Below are the code and all the weights of a small trained network. Each question names an input and a class and asks about switching units off, where a switched-off unit gives its printed mean instead of its output.

import numpy as np


def w(rows, s, z=0):
    codes = np.array(rows[::2]) - 128.0
    scale = np.full(codes.shape[1], s)
    scale[-1] = z or s
    return codes * scale


def f(y):
    return np.maximum(y, 0)


def log_softmax(a):
    a = a - a.max(-1, keepdims=True)
    return a - np.log(np.exp(a).sum(-1, keepdims=True))


def net(x, mask):
    res = np.array(x, float).reshape(1, 3) / 4 @ E
    y = f(res @ A[0][:, :-1].T + A[0][:, -1])
    res = res + np.where(mask, y, B[0][:, -1]) @ B[0][:, :-1]
    return log_softmax(res[-1] @ U[:, :-1].T + U[:, -1])


A, B = {}, {}
E = w([
[1,122,53,128,73,70,121,136],'x0',
[50,127,147,1,243,238,140,128],'x1',
[127,125,94,118,37,226,123,120],'x2',
],0.0065)
A[0] = w([
[89,129,133,122,135,122,127,130,61],'n1',
[186,131,138,106,192,218,126,130,87],'n2',
[66,119,104,106,152,108,123,126,83],'n3',
[126,126,108,130,57,209,126,127,42],'n4',
[83,125,111,128,54,154,129,129,107],'n5',
[66,133,127,117,145,110,129,125,166],'n6',
[180,128,118,181,1,41,127,127,94],'n7',
[126,132,137,127,111,150,130,128,248],'n8',
[191,123,133,159,153,44,124,129,104],'n9',
],0.022,0.0016)
B[0] = w([
[70,114,165,129,93,134,213,118,142],'n1',
[195,85,129,138,214,228,121,112,200],'n2',
[36,131,118,127,116,139,162,148,160],'n3',
[183,142,163,48,45,90,134,105,172],'n4',
[139,161,147,31,122,77,123,124,169],'n5',
[62,136,70,124,172,127,56,157,157],'n6',
[120,88,109,252,29,172,105,145,254],'n7',
[177,119,67,94,170,103,1,176,144],'n8',
[180,183,143,139,182,8,139,115,195],'n9',
],0.026,0.024)
U = w([
[149,178,133,139,171,62,151,114,108],'0',
[135,102,95,204,81,115,112,147,138],'1',
[27,135,72,93,137,131,146,163,146],'2',
[147,142,134,58,83,104,108,123,116],'3',
[162,78,125,111,179,195,131,106,159],'4',
[113,114,178,125,89,151,254,85,4],'5',
],0.0086,0.004)

Each question gives the input, the list of numbers given to net, and the class t.
The units are the neurons (one row each of A and B). Each row of codes is followed by its name. A weight is (code - 128) times the scale printed after its matrix; where a second scale follows, it is the last column's (A, B and U).
mask holds one flag per neuron, in row order. A switched-off neuron (its flag False) gives its mean, the last column of its row in B, instead of its output. The means were averaged over made-up inputs and are rounded, as every weight is.
A unit's drop is (log p(t) with every unit on - log p(t) with that unit switched off) / (log p(t) with every unit on - log p(t) with every unit switched off).
The circuit of an input: a set's keep is (log p(t) with only the set's units on - log p(t) with every unit switched off) / (log p(t) with every unit on - log p(t) with every unit switched off). Starting from all 9 units, units are removed one at a time, each time the one whose removal leaves the highest keep (on an exact tie, the one counted first), for as long as the keep stays at least 0.8.
circuit, biggest first: the units of the circuit, biggest drop first
top k neurons: the k neurons with the biggest drops, biggest first
drop when u is switched off: that unit's drop, to one decimal
input [-2,-1,3], class 3: circuit, biggest first	[n7]
input [4,-1,3], class 3: circuit, biggest first	[n5 n7]
input [8,5,8], class 3: top 2 neurons	[n4 n5]
input [-5,0,-6], class 0: top 2 neurons	[n7 n9]
input [-6,-1,-3], class 0: top 2 neurons	[n7 n9]
input [5,6,5], class 2: top 2 neurons	[n3 n6]
input [3,-3,8], class 3: top 2 neurons	[n5 n4]
input [1,4,3], class 4: top 3 neurons	[n7 n9 n2]
input [-1,4,8], class 3: top 3 neurons	[n4 n5 n7]
input [-5,-3,-3], class 0: top 2 neurons	[n9 n7]
input [-2,2,-7], class 0: drop when n7 is switched off	1.3
input [-2,1,1], class 4: drop when n7 is switched off	0.7
input [-1,-1,3], class 3: drop when n7 is switched off	0.9
input [-5,3,-7], class 4: circuit, biggest first	[n2]
